Each row is followed by its class. Each block has new classes.
[  5   2 -18   7  -8   9  44  -1   6   3  -7  -1 -12   0   4   8  -4   6
  10 -11   1  -6  20 -11  20   1  15  -9   0]	<31>
[-12  -5   7   9  -1 -21   5  14   3  -1   0  -1 -29   2  -1  -4  -4   6
  -2  -7  -1   0   7  -8   1  -2  10   3   0]	<25>
[ -8   3 -14   8  -5 -14  15   5   7   5  -4   1 -33   4  -3   4  -4   2
   7  -5  -8  -9  17  -9  20  -1  39  19  -5]	<25>
[  6  -1  -8  13  -4 -10  21   4   1  -1   0   2 -15   3  -3   5  -4  11
   4  -6   4  -5  10  -2   7   1   9  -1   4]	<32>
[ -1  -2  -1   9   0  -5  10  12   4   0  -6  -3 -14   4   0   0  -3  11
 -11 -10   6   1   3  -3  -5  -7   6  -8   5]	<26>
[-11   0  -4  13   2 -15   8   9   3   4  -3   0 -24  -2   2  -1  -4   6
  -2 -14   3  -3   8  -4   3  -6  15   6   0]	<25>
[  5  -2 -10   9  -8  -2  24   2  -3  -1   1  -2 -21  -1   1   5  -4   8
   0  -6   6  -5  14  -4  12  -5  13   1   2]	<23>
[  2   2  -9   6  -7   4  31   4   6   2   0   4 -22   2   3   8  -2   7
   5 -11   2 -14  15   0  17   1  21   7  -7]	<22>
[  1  -2   0   5 -11 -21  20   8   3  -1  -3   5 -19   4   3   2  -2  17
  -7  -8  10   6   6 -11  -6   1   9 -16  12]	<26>
[-15  -1   4  10  -3 -22  -5  11   2  -1   0  -7 -22   7   1  -1  -4  -1
  -7  -8  -1   0   7  -2   6  -1   9  15   1]	<25>
[ 13   4 -15   4 -12   2  27  -2   2   2   4   2 -10  -2   0   7  -3   4
   2  -2   5 -11  16  -4  16   0  14   8  -3]	<22>
[ -3   1  -1  11  -3 -14  13   8   0   0   0  -8 -17  -4   2   6  -2   9
  -6 -12   5   3  11   0  -3  -4   2 -12   6]	<23>
[  9   1 -10   6   1   0  19   1   0   1   4  -1  -8  -5   4   2  -1   9
   4  -7   5  -5  17  -5  15   2   9  -3  -4]	<32>
[ -2  -1  -3   2   0  -1  17   8  -1  -3   1   2  -9 -13  -2  -1  -2  10
  -7  -1  17   6  11  -7  -6  -1   3  -2   2]	<32>
[  0   1 -14  10  -7   4  25  -1  -1   1   4   0 -12  -9  -6   6   0   4
  -2  -8   6 -11  13  -4  14   4  13   9  -5]	<32>
[  3   0  -8  18   0  -6  18  -3   4   0  -4  -2 -13   2  -6   5  -8   8
  12 -15  -2  -3  13  -6  13  -1  11  -8   4]	<31>
[ 16   5 -31  11 -10   7  39  -6   7  12   2  -2 -28   9  -6  21  -2  11
  12  -7   5 -23  30  -5  44  -4  40  30 -14]	<32>
[  0   3 -16   9 -13   7  39  -7   3   1  -1  -1 -18   3   2  12 -10  12
  10 -19  -6  -9  24  -4  24   1  19 -13   0]	<31>
[  6   3 -16  12 -30   7  34  -9   9   5  -5  -6 -16   1   2   9  -7   9
  15 -16  -3  -8  17  -4  27   3  15 -12  -3]	<31>
[ -2   1   1  17 -21 -16  31   6  -3   4  -5   0 -27  -4   2   4  -6  13
  -5  -9   4  -5  17  -8   4   2  17  -5   8]	<23>
[ -2   7 -11  17  -8  -2  43  -3   5   6  -4  -4 -15   1   1   7  -5  12
  11 -23  -1  -5  20  -3  19  -1   6 -20  -6]	<31>
[ -1   0  -1   7  -2  -6  12   7   8  -1   1  -3 -25   2  -1   1   0   4
  -7  -5   2  -8   9  -5   7   3   8   5   0]	<22>
[ -1   3 -11   5 -12  12  28   3   7  -2   2   3 -13  -6  -4   8   3   1
 -12 -14  13  -7  15  -1  11   4  11  13  -9]	<22>
[-13  -5   8   9   1 -20  -5  14  -1  -1   1  -3 -27   2   9  -1  -8  -5
  -3  -8  -2   0   6  -2   4   2   9  18  -4]	<25>
[ -6   0  -5   9  -6 -10  14  -1   6   1  -2  -9 -19   3  -2   4  -8   2
   3 -19 -15  -5  15  -4  21  -3  15   7  -1]	<25>
[  5   7 -17  -2 -10   7  32  -2   6  -1   1   1 -13  -1   2  12  -4   0
   9  -8   4  -6  20  -2  24   1  19  16 -10]	<22>
[  0  -2 -23   8 -13   8  41  -1   7   2  -1  -1 -22   2   3   4 -13   8
   9 -15   3 -19  24  -3  20   7  19  -4  -4]	<31>
[ -3   3 -13   4 -12  13  20   2   6  -9  -2   4  -7  -7   0   3   3  -2
  -2  -9  18  -7  15   3   9   4   2  21 -10]	<22>
[-15   0   5  14  -2 -22   0  13   3  -1   1   2 -44  13   0   3  -3   3
   0 -10  -8  -5  12  -5  21  -2  17  26  -3]	<25>
[-11   8  11   4   4 -15  -5   9  -1   1  -4   3 -18   0   2  -4  -5  -1
  -1  -9  -2   2   4  -1   7   3   5  11   1]	<25>
[  7   9 -10  -2   0  15  14  -7   2   0   4  -1   0  -9  -4   0   0   3
   2  -3   9  -2   9   3   9   1   2   8  -5]	<22>
[  9   6 -14   6  -6   2  32  -7   3  -1  -2  -2 -16   9  -1   9  -7  14
   5 -11   0  -7  21  -3  22   0  13   9  -3]	<32>
[  2   0 -10   8  -7  -5  24   5  -2   1   0   0 -24   0   4   6  -1  11
   5  -7   2  -7  14  -2   8  11  15   4  -3]	<23>
[ -3  -2  13   5   5 -20 -11  11   1  -1  -5   1 -16   0  -1  -5   0  11
 -10 -15   8  10   3  -8 -11  -1  -3   1   6]	<25>
[ -1  -2  -3   6   0  -6  24   4   2   5  -5   2 -19  -9  -4   2  -3   8
  -1 -13   5   0  16  -7   7  -1   8   3   5]	<32>
[  1  -1  -2   5  -2 -16  16   3   1  -2  -1   0 -19  -1   1   2  -2  11
   4 -10   6   4  13  -8   1   0  10 -16   7]	<26>
[ -2   4 -11   7  -7  10  33   2   3  -7   4   1 -14  -3  -3  14   0   9
   1  -7   9  -6  23   0  19  10  13  24  -9]	<22>
[  2  -8  -6  13  -8 -15  27   2   9   2  -4   0 -26   3  -2   5  -3  13
   4  -5  -3 -10  17 -12  13   1  25  -5   0]	<26>
[  2   2  -4   9  -1 -14  13   4  10   2  -5  -5 -19   5   3   4  -9   8
  11  -3  -5  -6  11 -10  12  -3  15   1   7]	<26>
[  2   2  -5   7  -2  -3  12   9   0   3  -3   1 -14  -9   1   6  -4  12
  -2 -11   8   6  10   1   1 -14   4   1   4]	<32>
[ -8   0  -4  13  -7 -12  24  10   4   0  -1   4 -26   3   1   7   0   0
  -5  -9   9  -9  15   1  12   0  17  13  -6]	<25>
[ -7   2  -9   6  -3   0  15   6   4   1   1   2 -21   0  -1   3  -4  -1
   7  -8  -2 -11  27  -5  16   1  20  22  -5]	<22>
[  0  -5   0   4  -1 -15  15   5  -3  -5  -4  -7 -22  -1  -1  -3  -2  11
   0  -6   1   9   5  -8   2   1  11 -14   5]	<26>
[ 10   3 -23   7 -14  12  42  -6   9   2   0   0 -17   5   7  11  -7   6
  14 -13  -1 -12  24  -4  31  -1  23   2  -4]	<31>
[  2  -1 -12  13  -5   7  28   3  11   2   3   1 -12   8  -3   9   6   9
  -2  -8   8  -3  18  -3  11   4  23   9  -5]	<22>
[ -8   1   1  14 -14 -13  33  10  -2   1  -4   8 -20  -7   3   2  -1  12
 -11 -11  15   0  12  -7 -18   0   1 -12   8]	<23>
[ -1   2 -14   5 -10  15  28  -2   5  -1   5  27  -9  -1  -4   8   7   0
   2  -8   9  -9  12   3  14   1  13  17 -10]	<22>
[  8   0 -12   4  -7   6  21  -1   5   4   2   3 -10  -4   1   4  -3   1
   5  -8   6  -6  21  -3  19   4  14  10 -10]	<32>
[  8  -1 -11   4  -1 -10  20  -1   7   5   4   2 -19   7  -1   0  -5  10
   5  -1  -3  -2  12 -11   9  -3  14  -7  -2]	<26>

Each row is followed by its class.
[  2   5   9  -9 -11   3   6  -2  10  -2  -5  -4   2  -7   1  -5 -14  -1
   2   2  -1  -2   7  -9  -2   2  -3  -4   6]	<221>
[  4 -10  -4 -15   2  10  -3  -3 -18  -4  -8  12  -3  -3  -1  -6   6   5
  -6 -10   9   1  -4   4  12   0   2  -3  -7]	<231>
[  0   4   0   3  11   2  -7   1  -9   8  -2 -12   4 -15   9  -6   1   0
   1  10   2   0   5   5   6  -4  -2   6   8]	<235>
[-11  -9  -5 -13  -5  -1   5  -3   1   2  -3  -3  -5   9 -12  -5  10   8
  -1   9  -9   2   0   0   0  -6  13  -3   1]	<221>
[-10 -11  -4   7   6   2   6   2   6  -1   2  -9  12 -10   2   3   8   0
  -6   9  12  -5   1  16 -12 -11   8   1   4]	<231>
[ -5  -7   2  -5   2   2  -1  10  -3   7   0  -1   1  12 -11   7  12   1
  -2  -5  -8   5  -8   7  -2   2   5  -1  -2]	<225>
[ 0  1  2 -5 -2  0 10  0 -7  4 -3 -5 -1 -4 -1 -6 -2 -2  1  8 -4  4  3 -1
  7 -6  2 -1  1]	<235>
[ -5   3  12   3  -7  -3  -1   3  10  -9   4  -3   8   1  -8   3  -7 -14
   1  -7  -1  -1   6 -11 -12   8  -4  -7  -2]	<225>
